Here is a tiny trained network, its code and every weight. The questions are about switching its units off for an input and a class, where a switched-off unit gives its printed mean instead of its output.

import numpy as np


def w(rows, s, z=0):
    codes = np.array(rows[::2]) - 128.0
    scale = np.full(codes.shape[1], s)
    scale[-1] = z or s
    return codes * scale


def f(y):
    return np.maximum(y, 0)


def log_softmax(a):
    a = a - a.max(-1, keepdims=True)
    return a - np.log(np.exp(a).sum(-1, keepdims=True))


def net(x, mask):
    res = np.array(x, float).reshape(1, 4) / 4 @ E
    y = f(res @ A[0][:, :-1].T + A[0][:, -1])
    res = res + np.where(mask, y, B[0][:, -1]) @ B[0][:, :-1]
    return log_softmax(res[-1] @ U[:, :-1].T + U[:, -1])


A, B = {}, {}
E = w([
[150,73,96,158,147,133,144],'x0',
[224,117,99,125,32,146,2],'x1',
[234,231,45,82,165,130,220],'x2',
[102,112,120,153,10,214,234],'x3',
],0.0097)
A[0] = w([
[71,146,112,131,168,91,168,111],'neuron 1',
[146,166,105,142,141,132,134,137],'neuron 2',
[157,118,150,125,125,141,128,57],'neuron 3',
[179,121,139,101,68,167,101,65],'neuron 4',
[49,73,193,162,90,128,83,162],'neuron 5',
[133,149,111,113,221,82,63,123],'neuron 6',
[170,142,86,135,90,109,58,85],'neuron 7',
[90,133,133,141,119,121,184,76],'neuron 8',
[76,73,130,148,141,188,92,129],'neuron 9',
[115,145,156,112,189,170,173,2],'neuron 10',
[166,197,41,57,133,159,185,100],'neuron 11',
[219,117,132,59,125,106,192,73],'neuron 12',
[199,119,111,132,75,147,57,35],'neuron 13',
[61,107,162,138,178,120,145,72],'neuron 14',
[158,139,101,130,128,98,156,57],'neuron 15',
[149,120,147,114,211,67,74,102],'neuron 16',
[155,154,109,175,96,134,93,41],'neuron 17',
[92,146,105,146,38,255,197,140],'neuron 18',
],0.011,0.0014)
B[0] = w([
[81,52,158,76,234,180,158,187],'neuron 1',
[101,96,83,64,124,66,101,164],'neuron 2',
[88,88,136,143,134,145,163,137],'neuron 3',
[54,71,208,74,157,182,163,195],'neuron 4',
[135,215,26,150,114,18,26,247],'neuron 5',
[235,130,231,196,103,126,225,237],'neuron 6',
[88,66,173,88,175,149,112,212],'neuron 7',
[130,70,157,107,197,194,144,170],'neuron 8',
[115,155,98,169,93,86,58,192],'neuron 9',
[38,104,151,32,161,133,98,175],'neuron 10',
[90,163,33,111,104,65,44,245],'neuron 11',
[120,130,82,146,84,105,35,201],'neuron 12',
[53,60,167,64,167,138,98,227],'neuron 13',
[75,109,107,61,209,153,97,195],'neuron 14',
[100,161,113,127,117,130,88,164],'neuron 15',
[243,194,186,228,106,140,186,233],'neuron 16',
[107,108,155,71,167,114,165,172],'neuron 17',
[253,186,196,236,80,194,207,248],'neuron 18',
],0.0071,0.013)
U = w([
[217,152,188,169,84,184,185,249],'0',
[89,162,2,97,90,54,70,90],'1',
[47,13,182,23,146,198,137,26],'2',
],0.009,0.0019)

Each question gives the input, the list of numbers given to net, and the class t.
The units are the neurons (one row each of A and B). Each row of codes is followed by its name. A weight is (code - 128) times the scale printed after its matrix; where a second scale follows, it is the last column's (A, B and U).
mask holds one flag per neuron, in row order. A switched-off neuron (its flag False) gives its mean, the last column of its row in B, instead of its output. The means were averaged over made-up inputs and are rounded, as every weight is.
A unit's drop is (log p(t) with every unit on - log p(t) with that unit switched off) / (log p(t) with every unit on - log p(t) with every unit switched off).
The circuit of an input: a set's keep is (log p(t) with only the set's units on - log p(t) with every unit switched off) / (log p(t) with every unit on - log p(t) with every unit switched off). Starting from the 12 units with the biggest drops (on a tie, the unit counted first), units are removed one at a time, each time the one whose removal leaves the highest keep (on an exact tie, the one counted first), for as long as the keep stays at least 0.8.
units of the circuit, in order: the units of the circuit, biggest drop first
most important unit: the unit with the biggest drop
top k neurons: the k neurons with the biggest drops, biggest first
drop of u: that unit's drop, to one decimal
input [-2,-1,-5,4], class 1: units of the circuit, in order : neuron 5
input [-4,7,2,-6], class 2: top 4 neurons : neuron 13; neuron 18; neuron 7; neuron 4
input [-3,7,-5,5], class 2: top 3 neurons : neuron 4; neuron 13; neuron 16
input [-6,8,2,-7], class 2: top 4 neurons : neuron 13; neuron 7; neuron 18; neuron 4
input [0,6,6,3], class 1: top 2 neurons : neuron 11; neuron 12
input [-1,1,-1,0], class 1: top 4 neurons : neuron 18; neuron 6; neuron 16; neuron 1
input [-8,-7,-6,-7], class 0: top 2 neurons : neuron 16; neuron 6
input [1,8,-3,-7], class 2: top 2 neurons : neuron 13; neuron 7
input [-3,0,-3,-3], class 0: units of the circuit, in order : neuron 11; neuron 13
input [6,-5,-8,8], class 0: top 3 neurons : neuron 18; neuron 11; neuron 8
input [-4,2,5,4], class 1: top 3 neurons : neuron 11; neuron 6; neuron 16
input [-5,4,8,-8], class 0: top 3 neurons : neuron 6; neuron 16; neuron 5
input [7,-4,1,2], class 2: top 2 neurons : neuron 16; neuron 6
input [5,-7,5,1], class 2: top 2 neurons : neuron 5; neuron 1
input [4,8,-5,4], class 2: most important unit : neuron 4
input [0,-2,8,5], class 1: drop of neuron 11 : 1.3
input [-6,2,-6,-7], class 0: drop of neuron 6 : 0.9
input [3,0,-7,-6], class 1: drop of neuron 14 : 0.3
